Below are the code and all the weights of a small trained network. Each question names an input and a target symbol and asks about switching units off, where a switched-off unit gives its printed mean instead of its output.

import numpy as np


def w(rows, s, z=0):
    codes = np.array(rows[::2]) - 128.0
    scale = np.full(codes.shape[1], s)
    scale[-1] = z or s
    return codes * scale


def f(y):
    return y / 2 * (1 + np.tanh(0.7978845608 * (y + 0.044715 * y**3)))


def softmax(a):
    e = np.exp(a - a.max(-1, keepdims=True))
    return e / e.sum(-1, keepdims=True)


def log_softmax(a):
    a = a - a.max(-1, keepdims=True)
    return a - np.log(np.exp(a).sum(-1, keepdims=True))


def net(x, mask):
    ids = ['αβγδεζλμξπστψ'.index(c) for c in x.split()]
    T = len(ids)
    res = E[ids] + P[:T]
    r = res
    for j in range(3):
        rows = slice(4 * j, 4 * j + 4)
        q, k, v = (r @ M[0][rows].T for M in (Q, K, V))
        z = softmax(np.where(np.tri(T) > 0, q @ k.T / 4**0.5, -1e9)) @ v
        o = O[0][rows]
        res = res + np.where(mask[j], z, o[:, -1]) @ o[:, :-1]
    y = f(res @ A[0][:, :-1].T + A[0][:, -1])
    res = res + np.where(mask[3:19], y, B[0][:, -1]) @ B[0][:, :-1]
    return log_softmax(res[-1] @ U[:, :-1].T + U[:, -1])


Q, K, V, O, A, B = {}, {}, {}, {}, {}, {}
E = w([
[133,69,78,182,84,140,153,238,163,87],'α',
[130,117,198,27,133,167,94,212,94,119],'β',
[72,187,37,163,148,125,74,164,71,155],'γ',
[116,161,108,78,240,147,120,72,138,190],'δ',
[46,122,121,98,142,126,98,131,179,82],'ε',
[121,119,149,177,166,112,117,96,63,49],'ζ',
[132,143,67,94,124,84,97,239,221,187],'λ',
[145,120,113,57,212,19,84,180,122,106],'μ',
[180,125,89,197,89,11,46,111,183,67],'ξ',
[131,252,156,128,62,119,124,44,136,101],'π',
[144,76,123,171,221,181,74,141,160,188],'σ',
[208,74,156,75,162,76,97,64,222,103],'τ',
[222,139,153,87,39,118,64,159,98,145],'ψ',
],0.014)
P = w([
[117,107,157,139,119,139,150,144,103,124],'0',
[167,60,92,65,140,170,76,104,91,51],'1',
[127,16,32,50,88,172,141,59,67,93],'2',
[78,27,106,86,84,124,211,77,75,173],'3',
[80,117,217,199,132,101,189,172,74,171],'4',
[205,176,177,195,254,133,177,166,148,63],'5',
[218,128,52,85,218,178,128,107,130,15],'6',
[106,38,30,41,64,134,98,65,57,58],'7',
],0.0097)
Q[0] = w([
[135,62,98,78,89,143,128,62,115,128],'H1',
[159,199,237,195,174,116,134,165,188,152],'H1',
[59,67,248,191,93,64,173,140,79,241],'H1',
[144,200,145,170,159,180,123,195,180,98],'H1',
[159,195,184,157,145,133,174,186,182,141],'H2',
[156,112,45,53,85,167,92,105,112,51],'H2',
[203,185,95,121,189,184,79,134,166,42],'H2',
[113,161,196,127,136,102,127,154,158,100],'H2',
[125,95,111,110,114,122,130,122,138,111],'H3',
[125,127,139,126,112,105,135,129,139,126],'H3',
[131,136,135,129,123,154,119,149,153,121],'H3',
[123,149,139,115,135,106,91,123,148,112],'H3',
],0.016)
K[0] = w([
[62,150,181,169,120,84,148,168,138,202],'H1',
[173,136,1,102,122,200,109,109,124,71],'H1',
[176,213,127,140,206,221,34,174,194,34],'H1',
[146,64,36,71,104,155,162,67,85,129],'H1',
[148,160,11,60,90,186,156,121,105,102],'H2',
[83,117,190,140,86,56,207,131,101,218],'H2',
[98,34,57,83,77,85,186,59,64,160],'H2',
[173,102,91,93,110,190,71,92,121,74],'H2',
[110,115,169,149,111,89,145,112,123,154],'H3',
[127,138,150,135,97,147,106,153,113,133],'H3',
[162,92,140,130,124,135,107,134,122,121],'H3',
[102,117,136,102,131,144,131,115,116,137],'H3',
],0.014)
V[0] = w([
[187,130,2,42,87,80,140,157,4,171],'H1',
[67,233,143,138,181,102,120,89,111,175],'H1',
[29,172,73,118,103,125,79,136,222,134],'H1',
[58,194,160,147,68,46,34,97,132,53],'H1',
[203,184,83,138,97,177,253,98,148,151],'H2',
[93,144,133,76,109,223,163,183,97,137],'H2',
[104,143,154,31,159,72,88,143,241,68],'H2',
[57,113,145,127,157,119,163,97,166,131],'H2',
[45,147,143,70,111,57,176,135,132,153],'H3',
[150,147,198,121,162,135,164,171,158,70],'H3',
[135,108,48,123,100,177,104,67,121,121],'H3',
[137,76,141,146,81,104,177,112,113,186],'H3',
],0.0087)
O[0] = w([
[120,69,141,75,92,137,93,101,111,133,128],'H1',
[125,135,252,126,146,67,124,129,148,178,112],'H1',
[102,163,110,87,106,123,166,170,112,60,161],'H1',
[178,118,107,127,185,206,115,144,106,43,185],'H1',
[76,122,175,177,115,62,70,121,82,138,3],'H2',
[85,102,78,114,93,161,254,90,77,195,150],'H2',
[137,105,107,113,124,83,119,57,140,95,203],'H2',
[130,123,140,195,115,150,188,137,138,114,177],'H2',
[156,125,97,119,137,142,97,114,135,91,160],'H3',
[107,97,117,151,109,116,212,108,117,151,124],'H3',
[154,170,159,184,126,135,129,161,141,110,168],'H3',
[158,105,78,111,137,161,131,107,112,84,75],'H3',
],0.0098,0.0058)
A[0] = w([
[98,152,142,141,172,143,85,137,159,102,120],'N1',
[153,54,139,161,105,111,148,173,130,119,2],'N2',
[122,119,100,162,122,114,148,60,98,128,101],'N3',
[78,182,126,99,157,141,168,174,52,163,160],'N4',
[153,93,110,124,136,86,107,147,73,140,61],'N5',
[180,150,141,136,76,104,158,141,134,150,51],'N6',
[153,83,109,106,184,95,154,157,93,154,124],'N7',
[169,157,101,122,116,123,126,150,180,115,195],'N8',
[254,131,112,138,100,77,144,146,83,159,25],'N9',
[95,134,162,118,133,110,85,107,120,160,40],'N10',
[139,179,116,96,197,96,124,108,103,133,107],'N11',
[95,69,139,121,136,82,75,136,127,169,129],'N12',
[137,152,136,102,124,120,168,137,189,135,147],'N13',
[124,126,160,170,92,206,102,106,173,126,207],'N14',
[106,140,113,115,81,144,74,155,162,132,151],'N15',
[152,129,127,158,136,173,97,132,172,126,70],'N16',
],0.012,0.008)
B[0] = w([
[99,84,114,150,68,167,188,65,132,141,180],'N1',
[179,53,45,119,28,200,248,40,103,111,128],'N2',
[126,164,219,180,144,155,83,140,167,129,154],'N3',
[179,129,119,156,105,187,31,157,173,111,181],'N4',
[138,156,54,128,168,121,194,116,122,76,129],'N5',
[168,115,78,89,158,138,120,146,100,112,127],'N6',
[164,195,166,174,157,156,114,176,158,114,174],'N7',
[131,133,131,135,124,48,86,156,99,204,254],'N8',
[83,150,30,101,200,178,123,60,94,86,131],'N9',
[133,58,30,140,67,233,241,81,97,120,138],'N10',
[127,101,102,158,42,199,180,94,158,147,172],'N11',
[159,198,110,120,97,100,166,107,85,91,165],'N12',
[161,150,143,52,131,83,25,144,144,136,193],'N13',
[91,79,118,104,119,30,254,122,62,171,189],'N14',
[118,108,114,115,135,80,125,129,95,172,154],'N15',
[89,103,123,122,75,140,235,164,139,143,150],'N16',
],0.0083,0.0087)
U = w([
[142,103,91,229,139,98,78,86,145,118,87],'α',
[81,151,85,207,100,164,69,147,100,122,131],'β',
[141,182,156,150,69,133,126,103,98,128,150],'γ',
[142,183,94,156,163,137,141,146,163,68,170],'δ',
[117,142,123,173,147,121,81,159,126,159,136],'ε',
[129,103,176,215,156,157,98,110,96,68,231],'ζ',
[155,90,110,172,79,146,131,153,134,92,3],'λ',
[1,134,113,118,151,135,120,133,175,87,249],'μ',
[189,66,149,142,153,120,95,86,149,117,57],'ξ',
[138,131,99,144,171,161,97,108,44,132,69],'π',
[134,118,179,115,101,174,89,180,104,106,101],'σ',
[127,112,130,174,214,142,149,152,110,167,144],'τ',
[134,146,120,151,144,202,119,81,169,151,134],'ψ',
],0.0088,0.0057)

Each question gives the input, a string of symbols that net reads in full, and the target symbol t.
The units are the heads (4 rows each of Q, K, V and O) and the neurons (one row each of A and B). Each row of codes is followed by its name. A weight is (code - 128) times the scale printed after its matrix; where a second scale follows, it is the last column's (O, A, B and U).
mask holds one flag per unit, heads first, then neurons. A switched-off unit (its flag False) gives its mean, the last column of its rows in O or B, instead of its output. The means were averaged over made-up inputs and are rounded, as every weight is.
A unit's drop is (log p(t) with every unit on - log p(t) with that unit switched off) / (log p(t) with every unit on - log p(t) with every unit switched off).
The circuit of an input: a set's keep is (log p(t) with only the set's units on - log p(t) with every unit switched off) / (log p(t) with every unit on - log p(t) with every unit switched off). Starting from the 12 units with the biggest drops (on a tie, the unit counted first), units are removed one at a time, each time the one whose removal leaves the highest keep (on an exact tie, the one counted first), for as long as the keep stays at least 0.8.
circuit, biggest first: the units of the circuit, biggest drop first
k most important neurons: the k neurons with the biggest drops, biggest first
which heads matter: for each layer, one digit per head in row order, 1 if its drop is at least 0.15 and else 0, layers parted by /
drop of u: that unit's drop, to one decimal
input ε ε π δ ε π, target ζ: circuit, biggest first : H2; H1
input ε ε α, target δ: 2 most important neurons : N1; N11
input π δ π γ, target ζ: circuit, biggest first : H1; H2; N8
input α δ β, target β: circuit, biggest first : H1; H2; N4
input ε γ ζ, target δ: circuit, biggest first : H1
input ε δ ε ζ ε ε δ, target τ: circuit, biggest first : H1; H2; N14
input δ δ γ δ ξ ε, target σ: which heads matter : 110
input ζ σ ε λ, target ε: 2 most important neurons : N8; N13
input δ δ μ, target γ: which heads matter : 100
input δ ζ γ ε β δ, target σ: circuit, biggest first : H1; H2; N4
input π ε β δ, target ζ: which heads matter : 110
input ε π τ, target δ: which heads matter : 100
input δ δ δ σ, target γ: circuit, biggest first : H1; N12
input δ τ δ ε ζ ε π β, target τ: circuit, biggest first : H1; N14; H2
input β δ δ π, target ψ: circuit, biggest first : H2; N8; H1
input ζ π λ ε ε ε, target μ: which heads matter : 100
input ε β σ λ π δ λ, target ε: circuit, biggest first : N8
input δ β μ ζ π σ, target ξ: which heads matter : 110
input π ε ε ε, target ζ: circuit, biggest first : H1; H2
input δ ζ α ε ε, target τ: circuit, biggest first : H1; N14; N4
input ε ε ε λ ζ δ ε τ, target τ: 2 most important neurons : N14; N16
input ε ε ξ γ ψ, target δ: most important neuron : N9
input β ζ ε π ε ε ε, target ζ: drop of H2 : 0.8
